Below are the code and all the weights of a small trained network. Each question names an input and a class and asks about switching units off, where a switched-off unit gives its printed mean instead of its output.

import numpy as np


def w(rows, s, z=0):
    codes = np.array(rows[::2]) - 128.0
    scale = np.full(codes.shape[1], s)
    scale[-1] = z or s
    return codes * scale


def norm(h):
    return h / np.sqrt((h * h).mean(-1, keepdims=True) + 1e-5)


def f(y):
    return y / 2 * (1 + np.tanh(0.7978845608 * (y + 0.044715 * y**3)))


def log_softmax(a):
    a = a - a.max(-1, keepdims=True)
    return a - np.log(np.exp(a).sum(-1, keepdims=True))


def net(x, mask):
    res = np.array(x, float).reshape(1, 2) / 4 @ E
    u = 0
    for l in range(3):
        y = f(norm(res) @ A[l][:, :-1].T + A[l][:, -1])
        res = res + np.where(mask[u : u + 7], y, B[l][:, -1]) @ B[l][:, :-1]
        u += 7
    return log_softmax(norm(res)[-1] @ U[:, :-1].T + U[:, -1])


A, B = {}, {}
E = w([
[122,255,85,142,180,6,62],'x0',
[108,130,77,189,106,184,72],'x1',
],0.0029)
A[0] = w([
[117,162,201,9,138,94,252,89],'0.n0',
[168,34,165,40,136,114,208,111],'0.n1',
[146,162,137,106,135,144,149,174],'0.n2',
[104,100,157,33,180,118,100,143],'0.n3',
[76,14,132,108,88,207,129,1],'0.n4',
[42,164,35,142,134,201,53,135],'0.n5',
[67,192,147,96,135,30,89,65],'0.n6',
],0.0039,0.0016)
B[0] = w([
[150,52,60,146,89,96,149,228],'0.n0',
[66,87,130,76,135,106,216,253],'0.n1',
[126,118,113,80,135,113,152,145],'0.n2',
[131,74,121,86,158,131,99,148],'0.n3',
[134,219,174,152,150,124,75,249],'0.n4',
[117,95,2,93,101,127,125,225],'0.n5',
[166,167,232,107,94,121,124,233],'0.n6',
],0.005,0.0025)
A[1] = w([
[175,188,234,154,158,99,82,48],'1.n0',
[216,170,189,94,100,99,152,183],'1.n1',
[63,122,107,161,140,100,113,116],'1.n2',
[94,162,81,211,86,164,93,94],'1.n3',
[73,143,253,99,125,213,192,2],'1.n4',
[116,67,111,118,123,109,149,210],'1.n5',
[82,88,233,108,131,124,134,93],'1.n6',
],0.0055,0.00083)
B[1] = w([
[1,117,46,60,103,113,158,203],'1.n0',
[161,155,58,96,117,175,36,204],'1.n1',
[148,125,158,107,125,142,193,134],'1.n2',
[177,62,225,120,90,162,112,207],'1.n3',
[41,250,100,160,147,149,111,252],'1.n4',
[101,150,150,130,153,165,76,176],'1.n5',
[147,170,122,187,67,132,123,201],'1.n6',
],0.0056,0.0032)
A[2] = w([
[253,169,133,72,71,44,81,119],'2.n0',
[120,193,89,137,217,109,151,4],'2.n1',
[59,198,129,181,127,181,158,111],'2.n2',
[103,182,111,103,160,62,165,145],'2.n3',
[70,168,103,210,73,134,61,130],'2.n4',
[82,104,89,163,95,212,141,161],'2.n5',
[169,149,224,162,83,160,82,99],'2.n6',
],0.006,0.0033)
B[2] = w([
[104,148,148,201,163,122,159,254],'2.n0',
[145,143,99,88,107,130,75,119],'2.n1',
[144,254,207,110,104,100,197,225],'2.n2',
[165,77,89,113,62,215,91,187],'2.n3',
[144,85,168,115,153,101,196,231],'2.n4',
[185,209,194,99,125,128,90,218],'2.n5',
[128,132,53,112,138,85,132,163],'2.n6',
],0.0059,0.0042)
U = w([
[82,108,127,83,211,157,86,47],'0',
[91,245,201,83,118,159,181,170],'1',
[217,81,144,112,107,176,36,149],'2',
[113,116,109,218,189,66,143,160],'3',
[41,172,8,53,106,110,60,169],'4',
[110,124,104,97,171,152,125,2],'5',
[75,20,117,44,119,107,206,137],'6',
],0.012,0.0066)

Each question gives the input, the list of numbers given to net, and the class t.
The units are the neurons (one row each of A and B). Each row of codes is followed by its name. A weight is (code - 128) times the scale printed after its matrix; where a second scale follows, it is the last column's (A, B and U).
mask holds one flag per neuron, layer by layer. A switched-off neuron (its flag False) gives its mean, the last column of its row in B, instead of its output. The means were averaged over made-up inputs and are rounded, as every weight is.
A unit's drop is (log p(t) with every unit on - log p(t) with that unit switched off) / (log p(t) with every unit on - log p(t) with every unit switched off).
The circuit of an input: a set's keep is (log p(t) with only the set's units on - log p(t) with every unit switched off) / (log p(t) with every unit on - log p(t) with every unit switched off). Starting from the 12 units with the biggest drops (on a tie, the unit counted first), units are removed one at a time, each time the one whose removal leaves the highest keep (on an exact tie, the one counted first), for as long as the keep stays at least 0.8.
circuit, biggest first: the units of the circuit, biggest drop first
top k neurons: the k neurons with the biggest drops, biggest first
k most important neurons of layer l: the k neurons of layer l with the biggest drops, biggest first
drop when u is switched off: that unit's drop, to one decimal
input [0,-8], class 6: circuit, biggest first -> 0.n0
input [6,4], class 3: top 3 neurons -> 0.n5; 1.n4; 2.n0
input [0,2], class 2: circuit, biggest first -> 1.n4; 2.n2
input [-6,7], class 2: circuit, biggest first -> 1.n0; 2.n0
input [3,-7], class 3: circuit, biggest first -> 0.n0; 2.n0; 2.n2
input [1,-1], class 4: top 2 neurons -> 0.n1; 0.n6
input [8,6], class 3: 2 most important neurons of layer 1 -> 1.n4; 1.n3
input [-5,7], class 2: top 3 neurons -> 1.n3; 0.n6; 0.n1
input [-2,3], class 2: 2 most important neurons of layer 0 -> 0.n6; 0.n5
input [-6,8], class 2: top 3 neurons -> 1.n3; 0.n6; 0.n1
input [-6,-8], class 6: top 4 neurons -> 0.n0; 0.n1; 0.n6; 2.n2
input [1,3], class 2: top 2 neurons -> 1.n4; 2.n2
input [2,-8], class 3: top 3 neurons -> 0.n0; 2.n0; 1.n0
input [5,2], class 4: top neuron -> 0.n6
input [3,-6], class 3: top 4 neurons -> 0.n0; 2.n0; 0.n4; 1.n4
input [2,-4], class 3: top 2 neurons -> 0.n0; 0.n4
input [3,-4], class 4: 2 most important neurons of layer 1 -> 1.n0; 1.n1
input [4,-6], class 4: top 4 neurons -> 1.n0; 0.n6; 0.n5; 1.n1
input [-5,8], class 2: 2 most important neurons of layer 1 -> 1.n3; 1.n4
input [1,7], class 2: top neuron -> 1.n4
input [4,1], class 4: top 2 neurons -> 1.n0; 0.n6
input [4,-2], class 4: drop when 1.n0 is switched off -> 0.4
input [-1,-4], class 6: drop when 2.n1 is switched off -> 0.0
input [-2,-6], class 6: drop when 0.n0 is switched off -> 0.8
input [-2,-8], class 6: drop when 0.n0 is switched off -> 0.3
